(in the rows, 128 means zero)
Each row has a class, written after it.
114; 106; 89; 145; 164; 124; 135; 99; 145; 147; 130; 133; 140; 156; 104; 99; 147; 148; 138; 142; 106; 121; 121; 131; 76; 104; 164; 141; 124; 126; 126; 126; 131; 139	<34>
113; 140; 114; 98; 153; 136; 141; 120; 120; 139; 151; 120; 138; 136; 124; 140; 126; 109; 151; 154; 98; 98; 131; 100; 150; 114; 183; 91; 92; 129; 121; 142; 178; 126	<196>
155; 143; 134; 124; 101; 108; 118; 141; 113; 123; 138; 140; 117; 147; 125; 138; 133; 145; 131; 134; 157; 146; 134; 138; 124; 120; 105; 126; 150; 122; 127; 113; 125; 131	<167>
114; 121; 96; 135; 166; 139; 142; 111; 153; 159; 132; 117; 116; 155; 118; 100; 136; 92; 120; 104; 116; 132; 118; 142; 104; 102; 158; 171; 167; 104; 126; 142; 121; 118	<35>
130; 96; 98; 136; 138; 135; 104; 114; 113; 122; 135; 157; 149; 135; 131; 100; 138; 162; 136; 133; 145; 129; 130; 126; 111; 125; 119; 145; 108; 96; 124; 119; 144; 142	<7>
145; 106; 183; 70; 158; 150; 142; 138; 153; 112; 113; 135; 141; 74; 156; 132; 92; 108; 122; 96; 119; 85; 85; 108; 141; 242; 151; 132; 119; 76; 92; 119; 132; 132	<196>
143; 116; 167; 119; 121; 92; 138; 149; 154; 155; 71; 141; 114; 117; 110; 149; 125; 102; 103; 122; 149; 154; 112; 140; 122; 135; 117; 165; 160; 121; 106; 83; 76; 129	<142>
168; 112; 141; 145; 112; 149; 190; 161; 98; 152; 139; 119; 129; 145; 107; 135; 123; 114; 138; 162; 153; 143; 143; 144; 144; 92; 134; 147; 133; 156; 147; 94; 110; 102	<72>
92; 103; 115; 147; 152; 118; 99; 114; 158; 123; 136; 118; 139; 122; 114; 109; 137; 132; 102; 117; 112; 107; 125; 145; 111; 150; 156; 150; 122; 112; 116; 167; 144; 127	<32>
114; 129; 173; 120; 160; 124; 160; 92; 120; 125; 138; 88; 129; 79; 104; 113; 98; 141; 132; 131; 48; 63; 123; 119; 115; 157; 192; 45; 108; 195; 137; 134; 169; 136	<198>
139; 116; 151; 100; 121; 148; 130; 137; 87; 126; 138; 160; 123; 104; 139; 130; 139; 146; 154; 139; 124; 91; 137; 120; 133; 142; 136; 97; 100; 113; 134; 130; 161; 146	<3>
127; 168; 133; 120; 113; 76; 103; 147; 115; 159; 114; 138; 75; 134; 100; 169; 132; 57; 114; 107; 159; 153; 134; 132; 138; 58; 111; 151; 191; 125; 135; 95; 96; 128	<35>
112; 142; 149; 105; 139; 148; 114; 157; 97; 123; 153; 157; 85; 141; 139; 152; 125; 100; 133; 111; 117; 118; 133; 82; 143; 127; 103; 115; 136; 99; 135; 133; 169; 136	<113>
123; 100; 145; 125; 153; 105; 129; 143; 146; 144; 119; 119; 121; 132; 93; 124; 131; 112; 90; 109; 126; 131; 123; 152; 87; 140; 132; 148; 157; 115; 135; 132; 125; 116	<32>
143; 133; 69; 127; 90; 175; 100; 159; 136; 133; 113; 181; 149; 188; 167; 111; 149; 136; 144; 147; 182; 187; 122; 133; 147; 76; 61; 199; 136; 84; 74; 104; 93; 150	<142>
136; 136; 85; 100; 94; 118; 37; 147; 79; 111; 133; 190; 116; 158; 173; 154; 136; 124; 149; 116; 165; 141; 144; 102; 151; 79; 67; 126; 106; 68; 113; 121; 129; 151	<7>
158; 120; 142; 127; 139; 114; 150; 113; 144; 128; 124; 126; 123; 113; 75; 138; 115; 166; 95; 149; 84; 130; 135; 133; 57; 111; 131; 106; 127; 172; 154; 119; 143; 114	<72>
109; 119; 107; 170; 137; 129; 158; 139; 127; 156; 170; 126; 103; 164; 101; 113; 150; 93; 124; 144; 154; 153; 132; 148; 136; 103; 147; 174; 148; 147; 143; 138; 126; 113	<218>
149; 96; 168; 129; 139; 124; 194; 126; 114; 151; 115; 140; 140; 109; 71; 117; 119; 169; 114; 146; 110; 112; 138; 136; 75; 144; 127; 103; 147; 181; 149; 76; 145; 114	<113>
148; 105; 177; 106; 118; 142; 158; 159; 142; 145; 81; 142; 156; 126; 162; 138; 80; 86; 163; 128; 141; 151; 77; 140; 160; 133; 114; 175; 146; 121; 78; 85; 75; 131	<218>
149; 139; 157; 78; 114; 135; 123; 168; 96; 140; 123; 175; 100; 129; 149; 162; 129; 81; 152; 102; 169; 132; 118; 93; 128; 142; 108; 141; 130; 63; 124; 98; 124; 156	<34>
168; 90; 162; 119; 125; 150; 173; 133; 97; 129; 113; 136; 165; 119; 116; 107; 117; 171; 141; 128; 113; 106; 120; 135; 89; 169; 105; 98; 125; 161; 132; 93; 134; 118	<113>
113; 120; 147; 143; 149; 150; 190; 108; 133; 154; 120; 99; 145; 108; 111; 93; 114; 102; 147; 124; 124; 87; 104; 155; 150; 148; 181; 152; 153; 151; 111; 106; 119; 125	<35>
147; 146; 150; 97; 115; 103; 174; 145; 126; 142; 116; 132; 144; 110; 89; 142; 103; 148; 121; 171; 140; 133; 133; 151; 123; 115; 104; 101; 148; 183; 128; 58; 121; 118	<196>
108; 155; 148; 117; 157; 111; 160; 135; 125; 144; 166; 137; 75; 108; 77; 135; 131; 108; 87; 135; 126; 131; 146; 110; 109; 144; 149; 106; 154; 139; 158; 105; 162; 124	<196>
55; 111; 106; 149; 174; 137; 107; 135; 141; 147; 150; 116; 109; 164; 128; 125; 143; 67; 129; 115; 106; 101; 127; 121; 158; 100; 186; 159; 133; 78; 120; 181; 155; 123	<32>
121; 116; 122; 125; 120; 121; 81; 142; 117; 135; 146; 172; 97; 133; 139; 134; 157; 119; 112; 119; 144; 127; 136; 132; 130; 115; 113; 152; 147; 98; 130; 137; 119; 133	<3>
147; 83; 122; 154; 125; 158; 164; 125; 110; 114; 137; 128; 182; 117; 113; 90; 135; 203; 140; 150; 135; 107; 137; 153; 103; 171; 109; 129; 104; 162; 129; 116; 136; 120	<113>
149; 131; 125; 124; 120; 80; 100; 86; 154; 119; 84; 131; 162; 138; 119; 134; 115; 185; 129; 139; 100; 123; 121; 146; 86; 106; 125; 101; 140; 155; 106; 111; 122; 130	<167>
88; 135; 84; 164; 162; 114; 141; 116; 165; 172; 130; 135; 108; 175; 89; 114; 163; 134; 93; 141; 96; 157; 132; 136; 101; 63; 147; 170; 167; 147; 131; 132; 124; 123	<142>
115; 124; 88; 136; 120; 146; 101; 130; 143; 107; 139; 165; 109; 137; 116; 108; 154; 169; 98; 139; 150; 133; 146; 132; 94; 139; 92; 139; 123; 102; 121; 130; 139; 147	<142>
167; 91; 181; 108; 105; 125; 145; 132; 114; 129; 73; 141; 175; 90; 142; 119; 110; 168; 153; 143; 148; 88; 109; 170; 133; 171; 109; 126; 125; 150; 106; 75; 93; 130	<3>
136; 114; 140; 104; 121; 100; 102; 126; 105; 129; 110; 148; 132; 123; 133; 144; 115; 128; 135; 129; 136; 124; 125; 119; 134; 115; 114; 114; 115; 121; 117; 101; 125; 138	<7>
143; 123; 125; 127; 133; 78; 74; 104; 163; 120; 103; 138; 108; 139; 131; 143; 136; 131; 102; 95; 119; 140; 121; 127; 92; 134; 137; 138; 151; 91; 110; 148; 108; 130	<167>
163; 132; 150; 144; 119; 144; 165; 140; 96; 115; 151; 124; 114; 106; 94; 128; 125; 161; 118; 138; 138; 113; 147; 131; 89; 152; 114; 113; 115; 149; 173; 113; 152; 122	<72>
118; 157; 116; 134; 135; 109; 118; 127; 120; 121; 135; 116; 93; 125; 105; 144; 128; 130; 121; 138; 133; 119; 131; 129; 137; 113; 121; 131; 132; 152; 133; 132; 144; 131	<100>
139; 128; 113; 127; 110; 135; 129; 138; 83; 125; 142; 169; 126; 133; 114; 118; 144; 164; 139; 128; 164; 123; 149; 128; 69; 137; 94; 114; 119; 109; 152; 90; 127; 149	<34>
136; 126; 126; 144; 104; 130; 111; 139; 87; 112; 144; 133; 107; 113; 125; 127; 132; 119; 132; 128; 176; 115; 137; 134; 139; 160; 117; 131; 114; 125; 132; 122; 119; 125	<100>
87; 161; 76; 159; 144; 157; 86; 127; 122; 104; 204; 156; 84; 143; 104; 91; 149; 154; 106; 133; 126; 135; 153; 122; 104; 97; 94; 133; 155; 123; 155; 144; 177; 152	<198>
175; 105; 150; 95; 124; 146; 112; 150; 152; 126; 80; 163; 149; 111; 155; 117; 97; 122; 138; 106; 149; 148; 94; 140; 116; 144; 86; 181; 159; 84; 85; 81; 81; 148	<198>
113; 130; 122; 132; 124; 120; 80; 130; 125; 114; 137; 133; 121; 118; 144; 136; 129; 85; 146; 127; 141; 117; 130; 126; 188; 113; 140; 138; 129; 117; 106; 137; 122; 138	<198>
168; 110; 155; 137; 108; 136; 162; 117; 108; 113; 116; 129; 160; 111; 128; 101; 115; 180; 156; 143; 152; 101; 128; 148; 117; 175; 139; 102; 127; 129; 120; 91; 137; 138	<167>
116; 162; 131; 107; 100; 118; 111; 127; 77; 128; 138; 127; 109; 114; 134; 155; 126; 75; 162; 121; 142; 89; 145; 117; 169; 107; 145; 83; 112; 128; 129; 128; 145; 136	<35>
140; 135; 169; 108; 130; 137; 146; 121; 119; 132; 114; 128; 132; 81; 121; 119; 105; 95; 148; 115; 145; 105; 106; 130; 141; 168; 145; 136; 140; 115; 112; 99; 138; 143	<35>
121; 143; 133; 138; 150; 129; 164; 143; 118; 144; 146; 102; 103; 147; 104; 163; 134; 93; 138; 148; 111; 118; 142; 120; 160; 83; 166; 139; 114; 144; 154; 151; 153; 110	<72>
149; 83; 147; 151; 139; 139; 183; 136; 117; 174; 135; 138; 137; 119; 88; 96; 144; 94; 126; 124; 147; 141; 129; 152; 110; 129; 173; 161; 160; 137; 140; 95; 100; 113	<198>
108; 117; 110; 147; 147; 122; 138; 101; 120; 143; 141; 118; 152; 136; 105; 105; 149; 192; 136; 168; 88; 87; 135; 160; 113; 101; 150; 113; 115; 192; 141; 139; 152; 123	<3>
135; 110; 132; 135; 144; 143; 162; 129; 123; 140; 141; 122; 119; 136; 109; 140; 126; 106; 130; 147; 101; 108; 139; 126; 138; 110; 176; 127; 111; 142; 141; 140; 140; 103	<72>
163; 116; 162; 92; 117; 119; 129; 128; 146; 107; 56; 137; 181; 92; 114; 113; 75; 222; 119; 130; 108; 104; 111; 159; 34; 155; 65; 96; 135; 142; 113; 73; 133; 152	<32>
127; 125; 92; 126; 138; 152; 97; 82; 145; 94; 119; 118; 199; 117; 146; 86; 102; 210; 167; 154; 62; 90; 112; 141; 99; 115; 124; 90; 91; 166; 98; 139; 157; 153	<198>
116; 139; 192; 82; 177; 108; 155; 140; 134; 140; 142; 117; 84; 85; 108; 159; 105; 77; 96; 103; 91; 97; 110; 93; 137; 190; 176; 97; 141; 118; 137; 126; 154; 120	<196>
78; 131; 123; 147; 144; 75; 84; 137; 144; 151; 125; 117; 106; 149; 97; 156; 136; 85; 102; 121; 118; 130; 135; 135; 126; 69; 143; 146; 161; 121; 133; 143; 131; 120	<32>
175; 97; 145; 157; 130; 148; 143; 143; 146; 126; 119; 150; 124; 107; 109; 106; 119; 137; 112; 132; 166; 154; 119; 140; 92; 155; 111; 198; 158; 96; 135; 90; 111; 125	<72>
121; 102; 154; 119; 118; 139; 149; 136; 89; 126; 130; 111; 170; 116; 121; 121; 111; 139; 144; 143; 121; 85; 141; 146; 127; 151; 147; 78; 88; 149; 127; 126; 150; 118	<32>
132; 118; 82; 123; 136; 108; 113; 108; 162; 133; 92; 150; 167; 158; 113; 121; 130; 182; 133; 154; 122; 152; 119; 150; 76; 75; 99; 153; 134; 144; 101; 96; 96; 142	<34>
162; 84; 182; 106; 122; 162; 177; 145; 119; 152; 95; 146; 164; 106; 148; 105; 115; 147; 149; 129; 139; 92; 93; 161; 138; 173; 129; 156; 145; 131; 103; 84; 95; 129	<3>
116; 146; 58; 176; 141; 120; 138; 111; 143; 161; 145; 114; 135; 175; 78; 93; 162; 137; 116; 143; 147; 161; 131; 173; 106; 44; 118; 192; 185; 168; 133; 116; 111; 119	<35>
195; 92; 172; 126; 126; 129; 183; 152; 138; 141; 73; 116; 172; 110; 120; 136; 100; 131; 143; 143; 145; 142; 101; 162; 135; 142; 120; 184; 135; 145; 113; 80; 74; 106	<72>
92; 147; 81; 144; 131; 135; 120; 117; 102; 118; 161; 134; 136; 158; 121; 118; 156; 158; 153; 146; 142; 112; 147; 134; 120; 115; 118; 122; 96; 139; 141; 137; 144; 141	<34>
97; 122; 129; 156; 113; 105; 119; 154; 89; 151; 138; 118; 111; 151; 105; 138; 146; 82; 125; 126; 168; 108; 155; 146; 143; 101; 145; 131; 135; 124; 142; 122; 121; 115	<32>
120; 129; 101; 133; 129; 106; 110; 125; 94; 133; 166; 162; 102; 141; 87; 119; 153; 162; 95; 131; 134; 144; 151; 131; 85; 102; 94; 116; 134; 146; 159; 115; 145; 131	<7>
122; 114; 113; 115; 135; 146; 144; 154; 108; 176; 128; 148; 121; 178; 151; 137; 147; 101; 158; 146; 118; 120; 127; 133; 171; 47; 149; 152; 145; 117; 117; 128; 119; 124	<3>
81; 155; 64; 172; 124; 175; 128; 129; 70; 113; 206; 128; 88; 161; 127; 108; 152; 137; 145; 153; 142; 107; 173; 113; 146; 87; 135; 97; 105; 132; 160; 157; 180; 130	<100>
105; 124; 123; 139; 124; 83; 108; 121; 142; 141; 81; 118; 155; 137; 103; 141; 120; 134; 125; 142; 121; 115; 134; 161; 120; 77; 129; 128; 141; 156; 113; 108; 114; 124	<32>
141; 124; 97; 138; 122; 109; 92; 132; 155; 128; 125; 177; 111; 140; 105; 123; 126; 155; 104; 131; 132; 186; 121; 133; 49; 86; 77; 163; 160; 118; 127; 112; 121; 147	<218>
133; 124; 130; 132; 118; 90; 97; 128; 145; 135; 122; 161; 110; 126; 117; 145; 120; 117; 101; 120; 139; 168; 128; 135; 89; 118; 101; 149; 151; 130; 131; 118; 108; 125	<218>
166; 84; 183; 112; 113; 133; 142; 159; 135; 137; 59; 150; 170; 96; 132; 114; 96; 129; 132; 110; 177; 124; 99; 159; 105; 182; 100; 176; 152; 85; 94; 63; 90; 137	<32>
105; 127; 92; 173; 113; 138; 95; 143; 127; 124; 169; 168; 106; 164; 110; 116; 150; 119; 105; 136; 196; 174; 140; 146; 119; 103; 81; 188; 159; 120; 134; 116; 118; 127	<218>
177; 79; 183; 121; 101; 147; 183; 128; 114; 128; 81; 159; 191; 69; 120; 90; 102; 224; 135; 162; 156; 112; 126; 182; 91; 184; 93; 122; 129; 168; 117; 44; 95; 132	<3>
142; 112; 73; 131; 147; 96; 94; 103; 155; 132; 108; 131; 134; 140; 99; 134; 137; 159; 112; 139; 90; 148; 122; 135; 71; 72; 133; 141; 123; 142; 117; 149; 122; 123	<100>
138; 121; 74; 150; 137; 134; 95; 111; 114; 117; 147; 130; 125; 138; 119; 111; 146; 158; 137; 136; 125; 122; 133; 124; 93; 115; 134; 134; 109; 117; 135; 154; 156; 132	<100>
138; 137; 115; 116; 101; 162; 128; 170; 72; 150; 161; 185; 109; 162; 142; 121; 153; 152; 136; 137; 160; 129; 146; 141; 124; 94; 73; 144; 153; 119; 147; 102; 128; 132	<3>
87; 131; 135; 159; 102; 140; 169; 112; 71; 122; 153; 116; 135; 110; 98; 118; 154; 152; 140; 160; 138; 65; 174; 136; 146; 161; 167; 51; 71; 182; 152; 124; 159; 127	<142>
127; 166; 91; 116; 104; 146; 108; 127; 80; 106; 162; 145; 132; 140; 119; 131; 132; 170; 146; 164; 127; 118; 173; 124; 136; 70; 96; 66; 91; 176; 138; 122; 171; 145	<198>
145; 113; 207; 80; 148; 89; 136; 130; 131; 140; 89; 144; 114; 79; 114; 150; 92; 119; 103; 96; 103; 129; 90; 112; 104; 170; 121; 123; 145; 124; 120; 89; 117; 141	<7>
128; 113; 122; 137; 89; 136; 114; 140; 132; 127; 92; 149; 156; 131; 148; 129; 141; 122; 143; 136; 176; 126; 122; 146; 157; 138; 110; 163; 119; 108; 87; 104; 85; 138	<142>
